Below is a small trained network, with its code and all its weights. Each question gives an input and a class and asks what happens when units are switched off, that is, made to give their printed mean instead of their output.

import numpy as np


def w(rows, s, z=0):
    codes = np.array(rows[::2]) - 128.0
    scale = np.full(codes.shape[1], s)
    scale[-1] = z or s
    return codes * scale


def f(y):
    return y / 2 * (1 + np.tanh(0.7978845608 * (y + 0.044715 * y**3)))


def log_softmax(a):
    a = a - a.max(-1, keepdims=True)
    return a - np.log(np.exp(a).sum(-1, keepdims=True))


def net(x, mask):
    res = np.array(x, float).reshape(1, 7) / 4 @ E
    y = f(res @ A[0][:, :-1].T + A[0][:, -1])
    res = res + np.where(mask, y, B[0][:, -1]) @ B[0][:, :-1]
    return log_softmax(res[-1] @ U[:, :-1].T + U[:, -1])


A, B = {}, {}
E = w([
[121,87,115,104,44,116,150,181,69,49],'x0',
[119,202,205,151,100,195,70,51,231,180],'x1',
[123,124,158,89,48,28,118,70,244,92],'x2',
[207,224,34,113,152,54,73,180,145,182],'x3',
[154,73,186,172,91,217,84,214,159,136],'x4',
[254,214,106,146,111,110,74,133,33,61],'x5',
[120,215,176,20,138,174,148,118,7,154],'x6',
],0.0073)
A[0] = w([
[97,55,141,113,86,79,131,105,161,90,57],'neuron 0',
[118,85,209,119,124,233,145,141,121,102,186],'neuron 1',
[60,140,140,135,171,165,219,69,113,154,225],'neuron 2',
[122,120,88,127,158,106,153,184,150,145,161],'neuron 3',
[113,130,121,46,146,93,186,127,91,158,132],'neuron 4',
[145,176,84,131,135,80,104,118,146,113,38],'neuron 5',
[150,105,139,116,90,72,182,105,117,37,82],'neuron 6',
[138,134,160,102,76,163,86,104,172,154,250],'neuron 7',
[156,137,154,141,146,179,119,130,92,113,163],'neuron 8',
[88,106,155,103,104,149,154,119,122,84,137],'neuron 9',
[126,48,11,151,190,117,179,159,74,119,171],'neuron 10',
[99,130,128,136,153,174,108,119,150,163,226],'neuron 11',
],0.011,0.0021)
B[0] = w([
[194,182,129,79,160,192,22,138,58,88,187],'neuron 0',
[136,46,181,190,215,234,48,220,129,242,211],'neuron 1',
[147,72,136,213,141,49,184,47,202,55,203],'neuron 2',
[125,150,26,196,136,55,151,91,166,75,166],'neuron 3',
[60,179,147,49,21,62,154,169,159,109,198],'neuron 4',
[218,154,81,152,185,254,68,81,90,130,185],'neuron 5',
[55,92,140,149,33,95,185,118,225,58,193],'neuron 6',
[72,29,15,204,168,107,147,81,136,145,192],'neuron 7',
[209,161,129,214,169,221,154,143,98,165,170],'neuron 8',
[135,102,121,157,191,108,104,110,54,152,172],'neuron 9',
[169,196,12,144,153,97,102,4,153,16,252],'neuron 10',
[82,69,172,215,120,35,231,129,111,117,168],'neuron 11',
],0.007,0.013)
U = w([
[85,95,76,161,109,40,230,39,220,79,233],'0',
[54,58,231,150,124,179,186,169,142,192,5],'1',
[110,191,138,1,93,107,150,117,62,101,25],'2',
[226,140,94,143,192,191,79,81,42,132,225],'3',
],0.0089,0.0029)

Each question gives the input, the list of numbers given to net, and the class t.
The units are the neurons (one row each of A and B). Each row of codes is followed by its name. A weight is (code - 128) times the scale printed after its matrix; where a second scale follows, it is the last column's (A, B and U).
mask holds one flag per neuron, in row order. A switched-off neuron (its flag False) gives its mean, the last column of its row in B, instead of its output. The means were averaged over made-up inputs and are rounded, as every weight is.
A unit's drop is (log p(t) with every unit on - log p(t) with that unit switched off) / (log p(t) with every unit on - log p(t) with every unit switched off).
The circuit of an input: a set's keep is (log p(t) with only the set's units on - log p(t) with every unit switched off) / (log p(t) with every unit on - log p(t) with every unit switched off). Starting from all 12 units, units are removed one at a time, each time the one whose removal leaves the highest keep (on an exact tie, the one counted first), for as long as the keep stays at least 0.8.
units of the circuit, in order: the units of the circuit, biggest drop first
k most important neurons: the k neurons with the biggest drops, biggest first
drop of u: that unit's drop, to one decimal
input [0,0,5,3,-4,4,-6], class 3: units of the circuit, in order	[neuron 5]
input [5,4,1,-3,-2,2,6], class 1: units of the circuit, in order	[neuron 10; neuron 1]
input [5,-5,-3,7,3,5,-8], class 0: 3 most important neurons	[neuron 3; neuron 0; neuron 1]
input [8,4,-1,-2,7,4,-2], class 1: 4 most important neurons	[neuron 10; neuron 5; neuron 1; neuron 0]
input [3,1,0,5,-5,7,8], class 2: 2 most important neurons	[neuron 4; neuron 1]
input [-4,2,4,-1,-8,7,7], class 2: units of the circuit, in order	[neuron 4; neuron 10]
input [-5,-2,-8,7,8,0,-7], class 0: 2 most important neurons	[neuron 3; neuron 1]
input [1,-6,-4,8,-4,-2,5], class 2: 2 most important neurons	[neuron 4; neuron 2]
input [-7,7,-6,-3,-2,3,-1], class 0: 2 most important neurons	[neuron 2; neuron 11]
input [8,-2,-7,0,-1,2,-4], class 0: 4 most important neurons	[neuron 0; neuron 5; neuron 1; neuron 10]
input [6,4,-6,-8,-2,0,-2], class 1: 3 most important neurons	[neuron 10; neuron 1; neuron 5]
input [-4,1,-6,3,5,-8,7], class 1: drop of neuron 1	0.1
input [5,-4,-2,-4,-6,5,6], class 0: drop of neuron 6	0.4
input [5,-8,6,-6,6,0,2], class 3: drop of neuron 6	-0.1
input [-6,6,-1,-4,6,-3,-7], class 1: units of the circuit, in order	[neuron 1]
